Rows, each with its class:
[ 0.25 -0.93  0.49 -0.58 -0.91  0.71  0.08  1.10  0.94  1.99 -1.65 -0.20
  1.19  0.01 -0.54 -0.64 -0.16  1.25  0.05  0.63 -1.23  0.24 -4.60  1.69
  0.51 -0.06  0.10  0.67 -0.36 -1.19  0.44 -1.17 -0.38 -0.91 -1.86 -2.19
  1.40  1.07 -0.37 -2.12  0.78  0.38 -0.09  0.14  0.96 -0.61 -1.87  0.38]	D
[-2.85  1.43 -0.37  0.15 -1.03  0.13 -0.20  2.78 -0.97  1.93 -0.46 -0.76
  0.27 -1.28  1.10  0.07  1.52  0.98 -0.95  0.91 -0.16  0.18 -3.61 -0.38
 -0.12  0.92  0.06  0.01  0.56  1.47  0.80 -0.11  6.79 -0.02 -1.26 -1.49
 -0.22 -2.03 -0.58 -0.86 -0.19  0.03  2.08 -0.21 -3.14 -0.15  0.19  0.38]	J
[-0.09  0.10 -0.13  0.00  0.26  0.98 -0.33  0.80 -0.61  1.32  0.53  0.46
  0.34  0.07  0.43 -0.08 -0.80  0.60 -0.77 -0.33  0.20  0.05 -1.27 -1.31
  0.21 -0.12  0.13  0.78  0.19  0.27  0.05 -0.96 -0.49 -0.87 -0.10  0.31
 -0.18 -0.49  1.66 -1.70 -0.03 -0.20 -0.27  0.02  0.12 -0.52 -1.19  0.85]	K
[ 0.96 -1.36 -0.50  0.25 -0.26 -0.08  0.69  1.76  0.01  0.04 -0.94 -1.06
 -0.30 -1.29  1.47  0.05  2.38 -0.79 -0.53  0.27 -0.07 -0.59 -1.84  1.17
 -0.12  1.48 -0.43 -0.73 -0.30  0.46  0.95  0.46  1.18  0.13 -1.18  2.12
 -0.62 -3.08 -1.14 -3.98 -0.91 -0.81  1.45 -0.05 -2.54 -0.22  3.05  1.97]	J
[ 0.71  0.70  0.31 -0.05 -0.07  1.16  0.27  2.15  0.91  1.80 -0.76 -1.89
  0.15  0.38  0.15  0.02 -0.24  1.51 -0.46  0.00  0.06  0.03 -2.03 -2.18
  0.82 -0.42 -0.80  1.26  0.67  0.12  0.02  0.01 -0.27 -0.03 -0.62  0.15
 -0.26  0.09  2.48 -0.84 -0.26 -0.13  0.55  0.22 -1.41 -0.94  0.19  1.14]	K
[ 0.93 -2.08 -0.20  0.17  0.32  0.08  0.45  2.91 -0.26  0.17 -1.26 -0.03
 -0.73 -0.26  0.97 -0.61  0.59 -0.25  0.70 -0.76  0.13  0.00 -0.65 -1.46
  0.04  1.47 -0.28 -0.35  0.64 -0.24  0.62  0.48 -0.43 -0.98  0.63  4.99
 -0.07 -2.28  1.24 -2.35 -0.44 -0.98  0.77  0.37 -1.36 -0.78  3.64  2.21]	J
[ 1.62  0.93  0.05  0.03 -0.96  1.76  0.54  3.10  1.62  4.32 -1.80 -0.41
  1.29  0.12  0.65 -0.30 -0.75  2.59 -0.22 -0.02  0.09  0.11 -4.49 -0.66
  0.43 -1.05 -0.79  1.48  0.44 -0.32  0.33 -0.02 -1.05 -1.25 -1.52 -2.10
  0.43  1.45  2.52 -0.96  0.07  0.44  0.53  0.48 -2.10 -0.84 -2.03  1.79]	K
[ 0.92 -1.02  0.90  0.40 -1.05  2.44  0.16  0.72  0.15  2.89 -2.01 -1.99
  1.63 -0.71  0.00 -1.65  0.04  2.30 -1.03  0.86  2.04 -0.96 -6.04  3.49
  1.10 -1.35 -0.45  1.00  0.24 -0.93  1.02 -0.04  0.01 -1.60 -1.51 -3.88
 -0.20 -0.41  0.40 -3.69 -0.76  0.33  0.39  0.36  0.02 -0.87 -3.32  1.02]	D
[ 1.15  0.69  0.51  0.08 -1.05 -0.39  0.29  3.74  0.49  2.03 -1.64 -0.15
 -0.19 -0.34  0.51 -0.53  0.89 -0.16 -0.14 -0.26 -0.11  0.77 -2.85 -1.98
 -0.06  1.02  0.02  0.09  0.44 -0.19  0.69 -0.17 -0.84 -0.09 -0.36  0.44
  0.05 -0.57 -0.90 -1.87  0.62 -0.69  0.54 -0.16 -0.94 -0.37  0.34  1.25]	G
[ 0.09  0.60  0.32 -0.76 -1.03  1.11  0.75  0.05  2.50  0.15 -0.91 -2.05
  0.15  0.17 -0.05 -0.58 -0.15  1.51  0.27 -0.89  1.61  1.42 -3.54 -0.79
  1.20 -1.63  0.47  1.33  0.80 -2.53  0.13 -0.46  0.61  0.38 -2.23 -4.37
  0.23  1.35  1.87  0.86 -0.45  0.28 -0.45 -0.50  1.27 -0.22  0.44  0.12]	V
[ 0.88  0.63  0.39 -1.35  0.20 -0.76  0.32  3.13 -0.24  2.10 -1.21  1.18
  0.04 -0.07  1.11 -0.12  0.60  0.47  0.27  0.06 -0.42 -0.23 -1.49 -1.22
 -0.16  0.99  0.20 -0.24  0.27  0.34  0.61 -0.14 -0.28 -0.32  0.78  1.56
  0.03 -1.68  0.93 -1.66  0.43 -0.09  0.73  0.02 -1.77 -0.60  0.44  1.01]	G
[ 0.05 -2.17  0.16  1.17  0.06 -0.09  0.76 -0.12 -1.34  0.08 -1.10 -0.34
  1.51 -0.25 -0.50 -0.48  0.82  0.31  0.07  0.18  0.08 -0.60 -2.57  1.46
  0.38 -0.42 -0.35  0.71  0.98 -0.72  1.25 -0.28  0.41 -0.83 -0.99 -1.39
 -0.57 -0.34 -0.99  0.15 -0.32  0.47  1.04  0.28 -0.39  0.06 -0.35  0.42]	G
[ 0.22  1.30  0.26 -0.30 -1.29  1.85 -0.19  1.53  1.84  0.73 -0.74 -1.23
 -0.56 -0.98 -0.32  0.34  0.63  2.07 -0.31  0.19 -0.09  0.63 -2.12 -2.20
  0.38 -0.31  0.14  0.13  0.21 -0.17  0.61  0.23  1.55  0.28 -1.46 -4.18
 -0.96 -2.30  2.75 -0.88  0.05 -0.22  0.54 -0.06 -1.00  0.77  1.93  0.06]	V
[ 0.44  1.04  0.52 -0.37 -3.58  0.18  0.24  1.22  3.16  0.42 -1.47 -1.68
 -1.48 -0.41 -1.38  0.50  1.62  0.64 -0.25 -0.27  0.44  0.97 -1.40 -1.34
  0.06 -0.33  0.62  0.20  0.23 -0.74  0.63  0.17  0.69  0.32 -1.78 -4.00
  0.07 -1.47  0.41  0.30 -0.01  0.67  0.61 -0.43 -0.62  1.03  2.38 -0.42]	V
[ 0.32 -0.30  0.65 -0.29 -1.69  0.58 -0.11  0.24  0.63  0.05  0.26 -0.79
  0.31 -0.16 -0.08 -0.77 -0.34  0.01  0.19 -0.20 -0.46  0.52 -2.27  2.01
  0.08 -0.61 -0.03  0.34 -0.10 -0.59  0.82 -0.13 -0.29 -0.33 -1.00 -0.40
  0.08  2.59  0.21 -2.43 -0.56 -0.30 -0.45 -0.36  1.30 -0.61 -1.66  0.31]	D
[ 0.97 -0.51  0.94  0.63 -1.80  1.65  0.41  0.80  3.30  2.02 -1.68 -1.18
  0.05  0.21 -0.80 -0.28 -0.07  1.81  0.13 -0.27 -0.07  0.20 -2.94 -0.94
  0.46 -1.79  0.31  1.07  0.27 -2.09  0.46 -0.32  0.43 -0.30 -1.16 -3.68
  0.06 -0.65  2.45 -0.18  0.59  0.29 -0.38 -0.15  1.04  0.58  1.62  0.37]	V
[ 0.25 -0.98  0.37 -0.36 -0.89 -0.41  0.65  0.54  1.18  0.58 -0.47 -0.76
  0.59 -0.98  0.27 -0.06 -0.07  0.52  0.31 -0.20 -0.24  0.10 -1.37  0.81
  0.27  0.18 -0.51  0.80  0.31 -0.57  0.09 -0.03 -0.39  0.64 -1.68  2.06
 -0.17  2.21 -0.69 -1.19  0.00  0.97  0.23 -0.08  1.02 -0.23 -0.80  0.56]	D
[ 1.75 -4.27 -0.32  0.22  1.99  3.45 -0.72  5.55 -0.31  2.61 -0.65  0.26
  0.12  0.98  1.25 -2.27 -1.30  1.55  0.34 -1.65 -0.28 -1.99 -6.79 -2.60
  1.27  0.58 -0.64  3.53  1.77 -1.45  0.21 -0.94 -0.71  0.04  1.44  5.85
  0.46  1.61  6.79 -4.41 -0.21 -1.83 -0.27  0.19 -0.25 -2.74 -0.32  4.66]	K
[ 0.02 -0.12 -0.42  0.46  0.15  0.86 -0.73 -0.31 -2.41 -0.79  0.86 -0.78
 -0.15 -0.57 -0.14 -1.52  0.66 -0.25  0.20  1.34 -0.25 -0.75 -2.16 -0.14
 -0.01 -0.06 -0.24  0.81  0.26  0.78  0.07 -0.21  0.84  0.66  0.93 -0.17
 -0.88 -2.24 -0.43 -1.82 -0.56 -0.99 -0.71  0.53  1.59 -0.44 -1.76 -0.63]	Y
[ 0.74 -0.53 -0.78  0.12 -0.64 -0.34  0.25  3.80  0.04  1.71 -0.51 -0.19
 -0.08 -0.64  1.12  0.16  1.47 -0.41  0.05 -0.39 -0.08  0.38 -1.55 -0.82
 -0.38  1.86 -0.42 -0.18  0.39  0.70  0.37  0.82  0.32 -0.76 -1.67  2.36
  0.07 -0.29  0.33 -1.64 -0.18 -0.47  1.91  0.52 -2.79  0.19  2.66  1.64]	J
[ 0.36 -1.04  2.92  0.03 -0.37  0.38  0.02 -0.18  1.31  0.14 -0.93 -0.67
 -0.41 -0.46  0.04 -1.53  0.00  0.08  0.78  0.47 -0.73 -0.05 -2.81  1.76
  0.04 -0.02  0.06  0.56 -0.20 -0.58  0.01  0.13  1.08 -0.26 -1.09  0.77
  0.15  0.94 -0.56 -4.19  0.05 -0.75 -0.30  0.09  1.51 -0.23 -0.70  0.94]	D
[ 0.91 -1.44  0.33 -0.24 -0.67  0.70  0.61  0.96  0.78  1.45 -0.96 -1.81
  1.23  0.19 -0.08 -0.73 -0.52  0.99 -0.05  0.52 -0.16 -0.12 -3.53  1.56
  0.31 -0.58 -0.26  0.95 -0.12 -3.68  0.42 -0.59 -0.78 -1.01 -0.37 -0.46
  0.26  1.97  0.31 -1.98 -0.10  0.85 -0.20  0.47  0.27 -0.50 -2.06  1.15]	D
[-0.42 -0.41 -0.09  0.24  0.64  1.28 -0.56 -0.62 -2.15 -0.29  1.09 -1.19
 -0.20 -0.99  0.73 -1.02  0.24 -0.52 -0.09  0.25 -0.04 -0.63 -1.33  0.66
  0.26 -0.07 -0.03  0.19  0.18  0.88 -0.40  0.31  0.38  0.18  1.57  0.72
  0.28 -0.38  0.36 -1.65 -0.65 -1.22 -0.73  0.22  1.07 -0.65 -1.18  0.36]	Y
[ 0.59 -1.15 -0.02  0.05 -0.47 -0.38 -0.14 -1.17  0.88  0.43 -0.39 -0.91
  0.64 -0.09 -0.08 -0.59 -0.21  0.47  0.52  0.62  0.14 -0.62 -2.13  2.15
  0.36 -0.20  0.07  0.46 -0.53  0.49 -0.15 -0.11 -0.26 -0.67 -0.78  0.86
 -0.50  2.08  0.82 -2.62  0.01 -0.12  0.14 -0.09  1.67 -0.12 -1.02  1.31]	D
[ 0.80 -0.90  0.00  0.05  0.58 -1.14  0.52  2.34  0.04 -0.68 -0.69  0.14
 -0.66 -0.20  1.16  0.25  1.28 -1.82  0.07 -0.51 -0.46 -0.55  0.08 -1.41
 -0.55  2.57  0.27 -0.74 -0.12  0.67 -0.06 -0.76  0.59  0.12  0.26  4.35
  0.06 -0.67 -0.37 -1.31  0.13 -0.49  1.14  0.22 -1.18 -0.22  3.64  1.22]	J
[-0.53  0.22  0.84 -0.64 -0.36  0.68  0.17 -2.48  1.13 -0.10  0.42 -0.62
  0.39 -0.47 -0.45 -0.86 -1.39  0.35  0.22  0.47  0.35  0.56 -1.09  2.22
  0.15 -0.82  0.92  0.79 -0.31 -0.57 -0.29 -0.35 -0.76  0.17 -0.80 -2.26
  0.24  2.55 -0.36 -0.80  0.23  0.72 -1.69 -0.12  2.83  0.13 -3.57 -0.44]	D
[ 0.47  0.47  0.51 -0.81 -2.05  2.98 -0.36  2.15  3.01  0.93 -1.89 -2.89
 -0.44 -1.45 -0.44 -0.83  0.89  2.47 -0.52  0.13 -0.21  0.29 -5.84 -1.77
  0.99 -2.12 -0.38  1.46  1.16 -1.21  0.73  0.15  1.96 -0.03 -0.32 -4.55
 -0.10 -2.58  3.19 -2.52 -0.47 -1.33  0.22  0.01  0.76  1.25  2.10  1.20]	V
[-0.92 -0.97 -0.16 -0.26  0.98  0.72 -1.06  1.10 -1.97 -0.92  0.89 -0.27
 -0.14 -0.70  0.42 -1.00 -0.19  0.23  0.02  0.06 -0.17 -0.49 -2.26 -0.90
 -0.17  0.55  0.13 -0.16 -0.27  0.17 -0.27 -0.14  0.21 -0.83  0.95  2.62
  0.01  0.07  0.92 -0.94 -0.49 -0.88 -0.81 -0.06  0.67 -0.62 -0.87  0.75]	Y
[-0.92  0.54  0.01 -0.45  0.05  1.13 -0.53 -0.43 -1.09 -0.98  1.28 -0.16
 -0.04 -0.25  0.62 -0.40  0.01  0.10 -0.39  0.83 -0.47 -0.17 -1.40  0.36
 -0.29  0.05  0.03  0.19 -0.16  0.69 -0.31 -0.17  0.17  0.95 -0.62  1.16
  0.12  1.34  0.52 -1.32 -0.95 -0.87  0.12  0.06  0.76 -0.63 -1.86 -0.08]	Y
[ 0.93  0.69  0.08  0.41 -1.75 -0.97  0.99  2.71  0.29  2.05 -0.63 -0.58
  0.11 -0.14  0.82  0.69  1.50  0.05  0.03 -0.12 -0.33  0.08 -0.93 -0.19
 -0.42  1.32 -0.82 -0.88  0.41  1.17  1.10  0.43  0.19 -0.10 -1.17 -0.44
 -0.23 -2.14 -1.18 -1.27  1.29  0.41  1.89  0.16 -3.53 -0.04  1.16  0.93]	J

Rows with their classes:
[ 0.10  0.50 -0.13  0.02 -0.09 -0.14 -0.30 -0.12 -1.29 -0.49 -0.13  0.70
 -0.28 -0.62  0.42 -1.08 -0.25 -0.34 -1.47 -0.80 -0.14 -0.31  0.20  0.01
  2.19  0.15  1.11 -0.56  0.38 -0.60  0.94  0.13  0.16 -0.13  0.49 -0.26
 -0.31  1.30  0.04 -0.31 -0.36 -0.42  0.09 -0.23 -0.84 -0.57  0.06 -0.33]	TZ
[-1.30 -1.15  0.78 -0.34 -0.65  1.20 -0.82 -1.34 -1.18  0.59  0.28  1.56
 -0.45 -0.54  0.33  3.41  0.80 -0.13  0.36  1.18 -0.58 -0.62 -0.74 -0.02
 -0.75 -0.07  1.81 -0.63  0.15  1.35 -1.17  0.06 -1.95 -0.25 -0.19 -0.89
 -2.07 -0.56 -0.33  0.52 -2.49  0.23  0.91  2.56  0.82 -1.03 -2.81 -0.87]	PZ
[-0.23  0.51  0.12  0.42  0.18 -0.21  0.40  0.04  0.40 -0.13 -0.31  0.28
  0.40  1.09 -0.04 -0.88  0.22  0.13 -0.22 -0.71  0.25  0.23  0.18 -0.25
  0.72 -0.29 -0.43 -0.65  0.30  0.32 -0.37 -0.08  1.12 -0.51  0.81  0.31
  0.55  1.27  0.86  0.08  1.69  0.59  0.59 -0.56 -0.65 -0.47 -0.39 -0.06]	TZ
[ 0.31  0.18 -0.19 -0.23  0.08  0.06  0.14  0.17  0.48  0.21 -0.29 -0.25
  0.36  0.22 -0.09 -0.60  0.23  0.48  0.07 -0.27  0.24  0.10 -0.02  0.00
 -0.57 -0.14 -0.57  0.11  0.25 -0.03 -0.01 -0.10 -0.05 -0.20 -0.31  0.33
  0.40  0.11  0.00  0.14  0.74 -0.33  0.03 -0.56 -0.23  0.09 -0.02  0.03]	TZ
[-0.15 -1.16 -0.50  0.08 -0.67  0.91 -0.75  0.04 -0.34 -0.44  0.45 -0.89
 -0.88  0.15 -0.95 -1.11 -0.99 -0.06  0.65  1.30 -0.46 -0.45 -1.03  0.41
 -1.89  1.27  0.74  0.46 -0.90 -0.32 -0.90  0.55 -1.72  0.53 -0.71 -0.72
 -0.99 -2.82 -0.68 -0.74 -1.65 -0.43 -0.37  1.99  2.28 -0.15  1.05 -0.71]	TZ
